Below are the code and all the weights of a small trained network. Each question names an input and a class and asks about switching units off, where a switched-off unit gives its printed mean instead of its output.

import numpy as np


def w(rows, s, z=0):
    codes = np.array(rows[::2]) - 128.0
    scale = np.full(codes.shape[1], s)
    scale[-1] = z or s
    return codes * scale


def norm(h):
    return h / np.sqrt((h * h).mean(-1, keepdims=True) + 1e-5)


def f(y):
    return np.maximum(y, 0)


def log_softmax(a):
    a = a - a.max(-1, keepdims=True)
    return a - np.log(np.exp(a).sum(-1, keepdims=True))


def net(x, mask):
    res = np.array(x, float).reshape(1, 8) / 4 @ E
    u = 0
    for l in range(3):
        y = f(norm(res) @ A[l][:, :-1].T + A[l][:, -1])
        res = res + np.where(mask[u : u + 9], y, B[l][:, -1]) @ B[l][:, :-1]
        u += 9
    return log_softmax(norm(res)[-1] @ U[:, :-1].T + U[:, -1])


A, B = {}, {}
E = w([
[140,134,137,134,137],'x0',
[125,126,125,127,126],'x1',
[134,131,132,129,130],'x2',
[131,130,131,129,131],'x3',
[128,130,129,129,129],'x4',
[186,150,186,73,34],'x5',
[103,98,205,155,106],'x6',
[179,12,133,167,112],'x7',
],0.011)
A[0] = w([
[197,62,84,49,145,83],'0.n0',
[157,172,123,119,115,43],'0.n1',
[2,141,191,245,212,65],'0.n2',
[153,106,60,196,181,27],'0.n3',
[136,220,119,86,102,1],'0.n4',
[159,67,103,215,142,77],'0.n5',
[186,77,162,86,103,67],'0.n6',
[84,191,141,107,122,195],'0.n7',
[121,187,21,76,128,155],'0.n8',
],0.0088,0.0064)
B[0] = w([
[165,136,102,167,50,190],'0.n0',
[114,52,147,108,143,137],'0.n1',
[170,130,44,175,77,236],'0.n2',
[41,63,197,2,111,171],'0.n3',
[111,42,217,11,122,171],'0.n4',
[68,134,167,125,71,203],'0.n5',
[162,112,62,97,93,190],'0.n6',
[98,180,104,173,116,254],'0.n7',
[159,117,163,112,219,254],'0.n8',
],0.0095,0.0052)
A[1] = w([
[131,140,102,158,225,16],'1.n0',
[34,161,188,207,85,121],'1.n1',
[144,74,140,101,77,4],'1.n2',
[197,121,87,160,115,90],'1.n3',
[111,1,174,101,118,138],'1.n4',
[147,179,232,67,71,176],'1.n5',
[125,178,79,184,154,9],'1.n6',
[47,25,9,83,179,37],'1.n7',
[121,124,94,120,58,107],'1.n8',
],0.009,0.0039)
B[1] = w([
[9,155,126,134,207,161],'1.n0',
[187,114,64,218,57,199],'1.n1',
[164,109,97,80,133,176],'1.n2',
[143,158,60,91,54,169],'1.n3',
[212,87,209,87,152,241],'1.n4',
[153,2,162,142,130,253],'1.n5',
[206,164,130,88,135,157],'1.n6',
[116,179,188,59,122,204],'1.n7',
[126,94,96,85,156,190],'1.n8',
],0.0093,0.0062)
A[2] = w([
[146,34,164,171,2,109],'2.n0',
[139,195,142,110,50,171],'2.n1',
[80,167,87,221,60,97],'2.n2',
[114,245,100,75,169,43],'2.n3',
[139,109,198,202,33,101],'2.n4',
[104,87,113,75,77,34],'2.n5',
[123,66,143,216,122,4],'2.n6',
[17,180,120,209,168,182],'2.n7',
[91,84,194,251,71,127],'2.n8',
],0.0088,0.0044)
B[2] = w([
[26,235,139,177,202,244],'2.n0',
[126,118,64,223,128,153],'2.n1',
[220,85,76,98,54,155],'2.n2',
[85,87,215,139,163,157],'2.n3',
[76,162,64,148,217,184],'2.n4',
[67,132,136,92,179,147],'2.n5',
[108,202,108,67,208,143],'2.n6',
[182,130,53,199,4,162],'2.n7',
[41,220,126,87,255,173],'2.n8',
],0.0082,0.011)
U = w([
[35,217,112,182,230,27],'0',
[168,49,229,10,170,126],'1',
[240,113,30,190,40,254],'2',
],0.012,0.0034)

Each question gives the input, the list of numbers given to net, and the class t.
The units are the neurons (one row each of A and B). Each row of codes is followed by its name. A weight is (code - 128) times the scale printed after its matrix; where a second scale follows, it is the last column's (A, B and U).
mask holds one flag per neuron, layer by layer. A switched-off neuron (its flag False) gives its mean, the last column of its row in B, instead of its output. The means were averaged over made-up inputs and are rounded, as every weight is.
A unit's drop is (log p(t) with every unit on - log p(t) with that unit switched off) / (log p(t) with every unit on - log p(t) with every unit switched off).
The circuit of an input: a set's keep is (log p(t) with only the set's units on - log p(t) with every unit switched off) / (log p(t) with every unit on - log p(t) with every unit switched off). Starting from the 12 units with the biggest drops (on a tie, the unit counted first), units are removed one at a time, each time the one whose removal leaves the highest keep (on an exact tie, the one counted first), for as long as the keep stays at least 0.8.
circuit, biggest first: the units of the circuit, biggest drop first
k most important neurons: the k neurons with the biggest drops, biggest first
top k neurons in layer l: the k neurons of layer l with the biggest drops, biggest first
drop of u: that unit's drop, to one decimal
input [-1,-4,6,-8,5,-6,-4,2], class 1: circuit, biggest first -> [0.n3, 2.n0]
input [-2,-2,6,7,3,6,5,0], class 0: circuit, biggest first -> [2.n0]
input [-1,-3,5,-4,7,-2,1,-8], class 2: 4 most important neurons -> [2.n7, 0.n7, 2.n0, 1.n4]
input [6,-2,1,-8,1,3,3,0], class 0: 2 most important neurons -> [0.n4, 0.n3]
input [4,-7,7,-3,8,1,-7,-2], class 1: circuit, biggest first -> [0.n4, 2.n0]
input [7,-2,5,0,-7,0,6,8], class 0: top 4 neurons in layer 0 -> [0.n4, 0.n8, 0.n3, 0.n5]
input [2,6,6,0,2,-8,1,-6], class 2: 3 most important neurons -> [2.n7, 0.n2, 2.n0]
input [-4,-2,-6,-1,-5,-2,3,7], class 0: 3 most important neurons -> [0.n5, 2.n0, 0.n8]
input [-4,-2,1,-5,4,0,1,6], class 0: 2 most important neurons -> [2.n0, 0.n5]
input [-2,-8,-3,-2,2,-8,3,0], class 2: 2 most important neurons -> [0.n2, 1.n5]
input [4,-3,-8,8,-6,0,7,-8], class 2: top 2 neurons in layer 0 -> [0.n7, 0.n2]
input [4,-3,-7,5,-1,-4,-6,1], class 1: 2 most important neurons -> [0.n3, 2.n0]
input [2,-4,0,5,-5,7,2,-1], class 0: top 2 neurons in layer 0 -> [0.n3, 0.n8]
input [-5,0,8,2,-4,-5,8,-1], class 2: circuit, biggest first -> [0.n2]
input [1,2,2,3,1,-3,-2,3], class 1: top 2 neurons in layer 0 -> [0.n3, 0.n7]
input [-2,4,3,-7,3,8,5,0], class 0: top 2 neurons in layer 2 -> [2.n0, 2.n4]
input [5,3,4,3,-5,7,-2,2], class 2: 2 most important neurons -> [0.n3, 0.n4]
input [-8,-3,1,1,3,-3,1,-5], class 2: drop of 0.n7 -> 0.3
input [7,0,-8,3,-8,-3,-8,3], class 1: drop of 0.n3 -> 0.3
input [-3,3,-5,5,5,-4,2,-3], class 2: drop of 0.n4 -> 0.0
input [-6,3,6,-4,6,-7,4,-8], class 2: drop of 2.n7 -> 0.1
input [5,-2,-4,8,8,8,-8,-4], class 1: most important neuron -> [0.n4]
